Look-ups in named tables: a row name and a column name give one cell, copied from the table.

puni
fields: zirek, kitipa, kiru, buvat
momiz: [918, 807, 306, 406]
gifanel: [192, 598, 728, 199]
lafebev: [346, 795, 461, 152]
niki: [363, 516, 316, 352]
nizu: [126, 99, 809, 387]
nukam: [683, 578, 188, 899]
lebugev: [169, 883, 289, 566]
limu: [588, 666, 566, 33]
zun: [37, 569, 404, 572]
ter: [432, 852, 275, 241]
kavi: [322, 332, 703, 586]
ves: [495, 458, 712, 172]

kavi, kiru => 703
zun, kiru => 404
lebugev, buvat => 566
momiz, kitipa => 807
nukam, kitipa => 578
ter, kitipa => 852
nizu, buvat => 387
lafebev, kiru => 461
nizu, zirek => 126
niki, zirek => 363
momiz, buvat => 406
kavi, zirek => 322
zun, buvat => 572
gifanel, kiru => 728
Row with the largest buvat: nukam

Table geli
cols = dimu, falosi, zis, mez, gazito, segetu, nul, mizub
kaga: [2825, 7502, 7489, 3911, 5516, 1050, 509, -2051]
nozabog: [257, 6036, -1175, -7732, 2966, 5468, -1207, 7200]
pirimud: [8781, -4785, -7456, 5552, -5881, 5361, 6367, 7345]
sul: [6469, 2993, -8487, -1786, 8165, -1315, -5885, 2888]
rifugov: [-3860, -1787, 6782, 4366, -952, 6446, 3698, -3039]
remime: [-5487, -3652, -8792, -3235, 934, 4420, 3659, 7978]
sogumu: [8947, 8055, 2119, 2533, -2711, -8604, -5343, -8105]
dor: [-5698, 344, 4995, -7901, -4535, -1552, 8754, -1632]
vemisa: [-1808, 1912, 8123, 5940, 2751, -3249, -5418, 7634]

zis of remime = -8792
zis of dor = 4995
mez of pirimud = 5552
segetu of sul = -1315
gazito of pirimud = -5881
falosi of pirimud = -4785
gazito of kaga = 5516
zis of rifugov = 6782
nul of remime = 3659
mizub of kaga = -2051
dimu of kaga = 2825
gazito of nozabog = 2966
falosi of remime = -3652
falosi of rifugov = -1787

viz:
           fub  semirez  zifatet    guf   tume    ver  totan  zokov  merupum   fefe
poneti   2.925    3.282    2.941  4.048  5.257  6.417  2.389  6.911    2.080  5.307
kud      3.868    2.839    4.108  3.391  4.862  3.341  2.147  5.201    6.222  4.674
meb      5.465    7.741    2.663  2.258  5.631  5.305  5.805  3.524    2.722  3.386
fonitib  3.443    4.083    5.779  6.746  4.713  6.255  2.034  2.246    4.300  3.738
fomavap  3.732    4.885    5.403  4.941  3.054  4.762  5.823  4.409    6.073  2.156
sut      6.361    5.793    2.379  2.151  7.125  7.466  2.691  2.381    5.495  5.942
burof    2.717    5.305    5.048  7.145  7.375  3.644  3.301  2.045    3.155  5.356
lol      6.978    5.054    2.633  4.111  7.326  6.839  6.010  5.542    4.679  7.236
fimes    6.383    4.509    6.294  7.767  3.748  3.847  2.420  6.250    4.422  3.493
rorebo   4.454    5.798    6.576  4.244  4.323  6.413  3.637  7.439    3.169  7.200
zas      2.463    7.104    7.202  6.305  4.149  7.198  5.720  2.180    3.665  7.471
bon      4.775    2.802    6.381  2.938  2.164  3.504  4.874  5.781    5.093  5.027
dav      5.204    7.072    3.850  5.738  7.045  4.296  6.960  2.471    4.794  5.559
gobaf    3.240    3.825    5.581  7.433  4.574  3.630  6.793  7.053    7.482  3.808

bon, fub -> 4.775
bon, guf -> 2.938
burof, zokov -> 2.045
sut, zokov -> 2.381
fonitib, guf -> 6.746
rorebo, zokov -> 7.439
gobaf, fefe -> 3.808
meb, tume -> 5.631
bon, fefe -> 5.027
fomavap, merupum -> 6.073
meb, zifatet -> 2.663
poneti, fub -> 2.925
bon, totan -> 4.874
burof, merupum -> 3.155

